Each row was made from one path, in order. Every step used is in the known rows, and no mark comes twice. Write each row's path.
Known rows:
finol/miful: [-1.60  0.96  2.68 -0.57 -1.02 -4.37 -0.73  0.07  0.05 -1.31 -0.76 -1.22
 -2.94  0.98 -0.23 -2.52 -0.42 -1.65 -0.27 -0.60]
miful/rozos/kosi/mozis: [ 0.95 -0.77 -0.30 -0.25  3.30 -1.41  1.87  5.01 -1.76  2.15  0.72  1.15
 -2.52  0.24 -0.46  0.51  3.10  2.72 -0.86 -2.27]
finol/miful/mozis/vevadi: [-1.26  0.74  3.77 -1.41 -2.51 -3.62  1.22  4.51 -1.00 -0.42  0.72 -2.81
  1.00 -0.29 -0.85  1.71  1.63  0.06  3.28  0.56]
kosi/finol/miful/mozis/vevadi: [-2.84  0.37  5.73 -1.17 -2.85 -4.20 -0.19  4.27 -2.43 -1.44  0.34 -2.04
  1.31 -0.72 -0.80  1.60  1.00  0.59  3.31  2.17]
kosi/finol: [-2.89 -0.49  3.60  0.83 -0.78 -1.08 -1.99 -0.02 -2.78 -1.80 -0.91  1.46
  1.07 -1.08  0.06 -0.27 -1.10  0.65  0.02  2.99]
finol/miful/rozos/vevadi/mozis/kosi: [-3.11  5.67  0.19 -5.99  0.43  1.60 -1.67  0.36 -5.53  2.51 -1.12  0.05
  4.12 -0.95  0.84 -0.23  1.53 -0.63  1.21 -4.54]
vevadi/mozis/kosi/finol: [-3.94  2.78  5.32 -3.22 -0.54  1.23 -3.28 -1.40 -4.79 -0.52 -2.15  1.54
  5.20 -2.36  0.55  0.98  1.02  1.90  0.18  1.10]
vevadi/mozis/kosi: [-1.12  3.97  1.89 -4.79  0.33  2.69 -1.63 -1.47 -2.59  1.50 -1.50  0.26
  5.44 -1.76  0.67  1.21  2.89  1.25  0.05 -2.23]
rozos/kosi/finol/miful: [-2.08 -1.92  6.65  0.59 -0.55 -4.35 -1.91  0.87 -2.06 -2.26 -0.88 -2.15
 -2.88  0.97 -0.37 -1.65 -0.68  0.32 -1.64  0.45]
rozos/vevadi/mozis/finol/miful: [-5.23  2.15  3.17 -2.05 -0.19 -3.16  0.06 -0.92 -2.38  1.49  2.29 -1.82
 -0.89  2.73 -0.86 -3.55  2.11 -1.27  2.81 -0.13]
mozis/vevadi: [ 0.62 -1.17  3.25  1.29 -0.29  1.52 -0.18  2.62 -0.71  2.76  2.24 -0.32
  2.42 -0.79  0.06  1.82  1.78 -1.28  2.38  1.30]
rozos/vevadi/mozis: [-3.79  0.48 -0.30 -4.29  0.90  0.94  0.01  0.62 -3.97  1.82  1.09 -2.72
  3.94  1.59 -0.65 -1.61  4.28 -0.88  0.97 -3.18]
finol/miful/mozis/kosi: [-1.01  6.16  2.26 -5.21 -2.72 -2.92  0.44  1.53 -2.09 -2.12 -2.53 -0.88
  1.99 -1.71 -0.48  2.20 -0.97  2.53  1.11 -1.74]
miful/mozis/kosi/finol: [-2.76  3.99  3.91 -3.24 -2.36 -1.36 -1.47  0.87 -4.06 -2.73 -2.52  1.34
  3.93 -2.79 -0.10  2.85 -1.45  3.60  0.87  1.73]
kosi/mozis/finol: [-2.42  2.47  2.44  0.39  1.39 -1.94  2.70  1.64 -0.44  2.83  3.47  3.02
 -0.79  0.69 -1.59 -0.85  2.72  1.86  3.15  3.48]
rozos/vevadi/mozis/kosi/finol/miful: [-5.55  3.70  6.20 -3.81 -1.52 -3.37 -2.78  0.54 -5.61 -0.81 -1.17 -0.64
  2.37 -0.33 -0.55 -1.92  0.35 -1.04  0.58 -1.13]
rozos/kosi/finol: [-0.44 -3.22  4.97  1.28  0.51 -0.30 -1.46  1.08 -2.59 -1.18 -0.08 -1.37
 -0.19 -0.14 -0.19  0.94 -0.20  2.89 -1.73  1.37]
miful/rozos/kosi/mozis/vevadi: [ 1.37 -1.88  3.08  1.27  2.36  0.62  1.34  6.54 -2.29  4.51  2.92  0.67
  0.53 -0.75 -0.28  2.18  4.04  1.02  1.75 -0.46]
vevadi/mozis/finol/miful: [-4.57  1.73  3.85 -1.41 -0.25 -3.44 -0.37 -2.26 -0.44  0.65  0.83 -0.94
 -1.80  1.99  0.11 -3.33  2.32 -0.55  2.09  1.33]
finol/miful/vevadi/mozis: [-4.52 -1.42  1.44 -6.42 -0.82 -1.33 -1.16 -1.19 -1.40  0.69 -0.54 -0.41
  2.25  2.61 -0.77 -2.21  2.37  0.51  0.44 -4.10]
rozos/kosi/mozis: [ 1.29 -1.21  2.89 -0.48  2.49 -2.30  2.35  5.14 -1.01  1.15  1.67 -0.69
 -1.09  0.91 -2.22  0.30  4.29  2.64 -1.32 -1.44]

Write each row's path:
[-3.86  0.50  4.48 -5.22 -3.01 -1.96 -2.34  0.48 -2.76  0.05 -1.23  2.49
  2.34  0.73 -1.19 -0.01 -3.62  1.67  0.81 -2.23] -> mozis/kosi/finol/miful/vevadi
[-2.41 -1.48  3.84 -3.91 -0.60 -3.14  1.72  2.21 -0.33  2.49  2.41  1.73
 -0.98  3.57 -2.41 -0.66 -0.26  2.95  1.22 -2.13] -> rozos/kosi/mozis/finol/miful/vevadi
[-1.92  2.83  1.40 -7.53 -0.69  3.57 -1.55 -1.10 -2.81  2.37 -1.11  1.73
  6.75 -0.47  0.07  1.80  1.41  2.47  0.65 -3.98] -> miful/vevadi/mozis/kosi
[-2.86  2.07  3.35  0.58 -0.90 -3.69  0.07 -1.15  0.18  0.48  1.45  0.01
 -3.40  1.62 -0.13 -2.49 -0.50 -0.56  2.07  2.01] -> mozis/finol/miful
[-4.10  1.86  2.98 -2.85 -3.31 -7.46  0.54  1.94 -2.18 -5.09 -2.56 -2.06
 -1.21  0.12 -1.10 -0.39 -1.00  2.09  1.08  0.88] -> kosi/finol/miful/mozis
[-2.38  2.17  0.66 -3.55 -2.58 -6.52  1.73  2.06 -0.42 -4.08 -1.93 -2.73
 -2.04  0.77 -0.90 -0.30 -0.23  1.55  1.25 -0.96] -> finol/miful/mozis
[-4.17  2.27 -1.70 -0.62  1.26 -1.12 -0.82 -2.27 -1.84  1.96 -0.70  1.94
 -3.46  0.49  2.46 -2.50  0.02 -0.33  2.79  0.10] -> vevadi/mozis/finol/miful/rozos
[-3.76  1.15  1.45 -0.79  0.89  1.06  0.39 -3.02 -0.69  2.58  2.18  0.06
  1.24  1.17  0.21 -1.04  3.57  1.10  3.00  2.60] -> vevadi/mozis/finol
[-4.81  3.57  2.21 -3.99  0.29  2.21 -3.26 -0.23 -7.41  1.04 -1.40  2.19
  5.16 -2.37  1.26  0.85  0.25  0.96  1.20 -0.42] -> miful/rozos/vevadi/mozis/kosi/finol
[-4.12  0.70  5.24 -0.04 -1.66 -5.08 -2.19 -0.20 -2.35 -2.66 -1.43 -0.53
 -2.23  0.24 -0.05 -2.62 -1.48 -1.18 -0.11  1.53] -> kosi/finol/miful
[-0.49  0.09  4.52  0.33  0.80 -0.87  1.22  5.81 -1.51  3.30  2.94  1.32
  2.06 -0.88 -1.60  1.11  4.33 -0.82  2.56  1.21] -> kosi/mozis/vevadi
[-6.05 -1.65  3.45 -6.35 -1.32 -1.93 -2.42 -1.38 -2.64 -0.20 -1.01  0.35
  2.85  1.98 -0.81 -2.23  1.81  1.04  0.46 -2.77] -> kosi/finol/miful/vevadi/mozis
[-0.60 -2.84  1.66  1.58  1.41  0.75 -2.03  0.66 -3.51 -0.20 -1.21  0.35
 -1.29 -0.87  1.56  1.17 -1.29  2.62 -1.13  0.98] -> miful/rozos/kosi/finol
[-0.89  1.04  0.74  1.11  3.17 -0.31  2.76  2.19 -1.08  3.90  3.08  2.33
 -2.40  0.84 -0.32  0.36  2.50  3.38  2.20  1.86] -> miful/rozos/kosi/mozis/finol
[-3.90  2.99  4.34 -0.04  0.15 -5.85  1.35  1.17 -0.38  0.78  1.79  1.26
 -3.47  1.58 -1.41 -3.09  1.55 -0.11  2.40  2.02] -> kosi/mozis/finol/miful
[-4.32 -1.62  3.69 -3.87 -2.84 -3.28 -1.64  0.39 -1.93 -0.79 -0.77  2.00
  0.68  1.93 -1.20 -1.02 -3.27  1.01  0.58 -1.79] -> kosi/finol/miful/vevadi
[-3.51 -1.85  0.04 -6.14 -0.33  1.68 -0.65 -1.36 -1.35  1.45 -0.01  0.12
  4.24  1.97 -0.66 -0.58  2.64  1.66  0.57 -3.60] -> miful/vevadi/mozis
[-6.22  1.22 -0.17 -4.06  0.79 -0.96 -2.01  0.51 -6.60  1.14 -0.34 -0.94
  1.71  0.73  0.87 -2.81  2.47 -1.59  1.49 -2.78] -> kosi/finol/miful/rozos/vevadi/mozis
[ 0.32 -1.05  4.63  0.86  2.04 -1.60  0.83  6.60 -2.02  3.84  2.42 -0.12
 -0.87 -0.10 -0.52  0.85  3.85  0.00  1.72 -0.76] -> finol/miful/rozos/kosi/mozis/vevadi
[-4.72  1.49  0.83 -2.03  0.77  1.21  1.33 -1.04 -2.98  3.68  3.79 -0.81
  2.71  2.13 -0.81 -1.29  3.58  0.51  3.62  0.99] -> rozos/vevadi/mozis/finol
[ 2.46 -2.65 -2.13  1.00  2.69  2.34  0.01  1.24 -0.95  1.78 -0.17 -1.07
 -2.72  0.03  1.81  1.87 -0.11  2.13 -1.43 -2.73] -> miful/rozos/kosi
[-4.15  0.51  2.77 -4.18 -1.51 -3.74  1.46  1.50 -0.67  2.11  2.00  2.96
 -0.51  3.13 -2.43 -1.45 -0.76  1.74  2.58 -1.24] -> kosi/mozis/finol/miful/vevadi
[ 1.53 -2.30 -0.49  0.95  2.09 -0.41 -0.35  1.04 -0.93  0.92 -0.68 -1.99
 -4.61  0.90  1.82  0.14 -0.37  1.49 -1.46 -3.19] -> finol/miful/rozos/kosi
[-1.78  1.58 -2.81 -0.04  0.77 -1.78 -1.36 -0.33 -1.45  0.37 -2.14  1.57
 -4.48 -0.27  2.52 -1.81 -2.13 -1.34  0.81 -1.52] -> finol/miful/rozos
